[[ 1.09  1.37  1.00 -0.68 -0.51 -0.25  0.05  0.02 -1.07  1.23]
 [ 1.51 -0.15 -1.09  0.56 -1.47  2.56 -0.29 -1.24 -0.74  0.53]
 [-6.72 -2.73 -3.56  0.19  4.38 -1.17 -3.43  0.93  2.86 -5.98]
 [ 3.76  1.72  1.83  0.09 -1.96  0.54  1.83 -0.50 -1.93  3.49]
 [ 4.81  2.66  2.92  0.03 -2.22  1.87  2.28 -2.63 -1.98  4.31]
 [-0.77 -0.73 -0.98 -0.15  0.23  0.57  0.74  0.21 -0.41 -0.58]]
->
[[-6.72 -2.73 -3.56  0.19  4.38 -1.17 -3.43  0.93  2.86 -5.98]
 [ 1.51 -0.15 -1.09  0.56 -1.47  2.56 -0.29 -1.24 -0.74  0.53]
 [-0.77 -0.73 -0.98 -0.15  0.23  0.57  0.74  0.21 -0.41 -0.58]
 [ 1.09  1.37  1.00 -0.68 -0.51 -0.25  0.05  0.02 -1.07  1.23]
 [ 3.76  1.72  1.83  0.09 -1.96  0.54  1.83 -0.50 -1.93  3.49]
 [ 4.81  2.66  2.92  0.03 -2.22  1.87  2.28 -2.63 -1.98  4.31]]

[[4.17 2.65 4.34 3.69]
 [4.58 3.27 6.44 3.21]
 [3.87 4.95 3.57 4.12]
 [4.68 5.32 6.49 4.96]
 [5.83 6.46 6.31 2.73]
 [4.85 3.78 2.34 3.42]
 [3.91 3.67 4.84 4.88]
 [3.93 3.38 4.88 5.14]
 [4.09 4.90 3.47 4.30]
 [8.10 4.78 4.33 7.35]]
->
[[4.85 3.78 2.34 3.42]
 [4.09 4.90 3.47 4.30]
 [3.87 4.95 3.57 4.12]
 [8.10 4.78 4.33 7.35]
 [4.17 2.65 4.34 3.69]
 [3.91 3.67 4.84 4.88]
 [3.93 3.38 4.88 5.14]
 [5.83 6.46 6.31 2.73]
 [4.58 3.27 6.44 3.21]
 [4.68 5.32 6.49 4.96]]

[[-3.30 -2.06  3.96  4.43 -1.98  0.33 -0.55 -0.72  0.06  3.74  5.40]
 [ 4.18  0.25 -2.72  0.18 -1.67  2.40 -1.05  2.03  6.83  2.45  2.83]
 [-1.32 -0.79  2.53  1.20  2.60  0.44 -0.28 -1.58 -2.87 -3.02 -1.03]
 [ 1.63 -1.42  1.97  2.29  2.06 -2.71  1.16  0.43 -1.50 -2.20  2.07]]
->
[[ 4.18  0.25 -2.72  0.18 -1.67  2.40 -1.05  2.03  6.83  2.45  2.83]
 [ 1.63 -1.42  1.97  2.29  2.06 -2.71  1.16  0.43 -1.50 -2.20  2.07]
 [-1.32 -0.79  2.53  1.20  2.60  0.44 -0.28 -1.58 -2.87 -3.02 -1.03]
 [-3.30 -2.06  3.96  4.43 -1.98  0.33 -0.55 -0.72  0.06  3.74  5.40]]

[[ 5.66 -1.95  2.56  7.64  2.21  0.58  1.00]
 [ 4.37 -2.50  4.53  5.35  4.21 -3.88  1.73]
 [-2.12  3.52 -4.81  1.67  8.02 -0.29 -0.58]
 [ 2.58 -4.48  3.45  6.20  0.91  2.73  5.11]
 [ 5.48  0.20  2.30  5.39  4.71 -4.60 -1.60]]
->
[[-2.12  3.52 -4.81  1.67  8.02 -0.29 -0.58]
 [ 5.48  0.20  2.30  5.39  4.71 -4.60 -1.60]
 [ 5.66 -1.95  2.56  7.64  2.21  0.58  1.00]
 [ 2.58 -4.48  3.45  6.20  0.91  2.73  5.11]
 [ 4.37 -2.50  4.53  5.35  4.21 -3.88  1.73]]

[[-2.86 -2.27  2.51 -2.17 -4.33]
 [-4.14 -4.69 -0.40 -0.43 -1.90]
 [-1.83  0.22 -0.39  5.12  2.27]
 [-4.00 -4.66  0.05 -0.56 -2.54]
 [-0.04  1.21  0.00  6.93  3.08]]
->
[[-4.14 -4.69 -0.40 -0.43 -1.90]
 [-1.83  0.22 -0.39  5.12  2.27]
 [-0.04  1.21  0.00  6.93  3.08]
 [-4.00 -4.66  0.05 -0.56 -2.54]
 [-2.86 -2.27  2.51 -2.17 -4.33]]

[[-3.74 -5.50  8.19 -2.42]
 [-4.07 -6.10  8.79 -3.07]
 [-3.31 -4.15  6.84 -2.46]]
->
[[-3.31 -4.15  6.84 -2.46]
 [-3.74 -5.50  8.19 -2.42]
 [-4.07 -6.10  8.79 -3.07]]

[[-7.03 -4.93  1.69 -0.68]
 [-6.04 -3.86  0.89  0.29]
 [-7.03 -4.99  1.72 -0.43]]
->
[[-6.04 -3.86  0.89  0.29]
 [-7.03 -4.93  1.69 -0.68]
 [-7.03 -4.99  1.72 -0.43]]

[[ 6.02 -2.05  0.33 -4.46  5.51 -0.07  8.39  5.59  1.73  3.79  8.35  8.74
   0.14]
 [ 5.99 -1.60  0.54 -4.21  5.30 -0.07  8.29  5.43  2.15  4.08  8.36  8.83
  -0.04]
 [-6.48  2.48 -0.84  6.90 -5.40 -1.76 -7.31 -4.85  3.05 -0.26 -4.82 -4.31
  -1.53]
 [-6.20  3.89 -0.75  7.19 -5.19 -1.72 -7.32 -5.34  1.90 -0.15 -5.18 -5.05
  -1.85]
 [-6.08  0.76 -1.62  5.19 -4.23 -2.24 -5.90 -3.64  2.32 -0.17 -3.51 -2.96
  -1.61]]
->
[[-6.08  0.76 -1.62  5.19 -4.23 -2.24 -5.90 -3.64  2.32 -0.17 -3.51 -2.96
  -1.61]
 [-6.48  2.48 -0.84  6.90 -5.40 -1.76 -7.31 -4.85  3.05 -0.26 -4.82 -4.31
  -1.53]
 [-6.20  3.89 -0.75  7.19 -5.19 -1.72 -7.32 -5.34  1.90 -0.15 -5.18 -5.05
  -1.85]
 [ 6.02 -2.05  0.33 -4.46  5.51 -0.07  8.39  5.59  1.73  3.79  8.35  8.74
   0.14]
 [ 5.99 -1.60  0.54 -4.21  5.30 -0.07  8.29  5.43  2.15  4.08  8.36  8.83
  -0.04]]
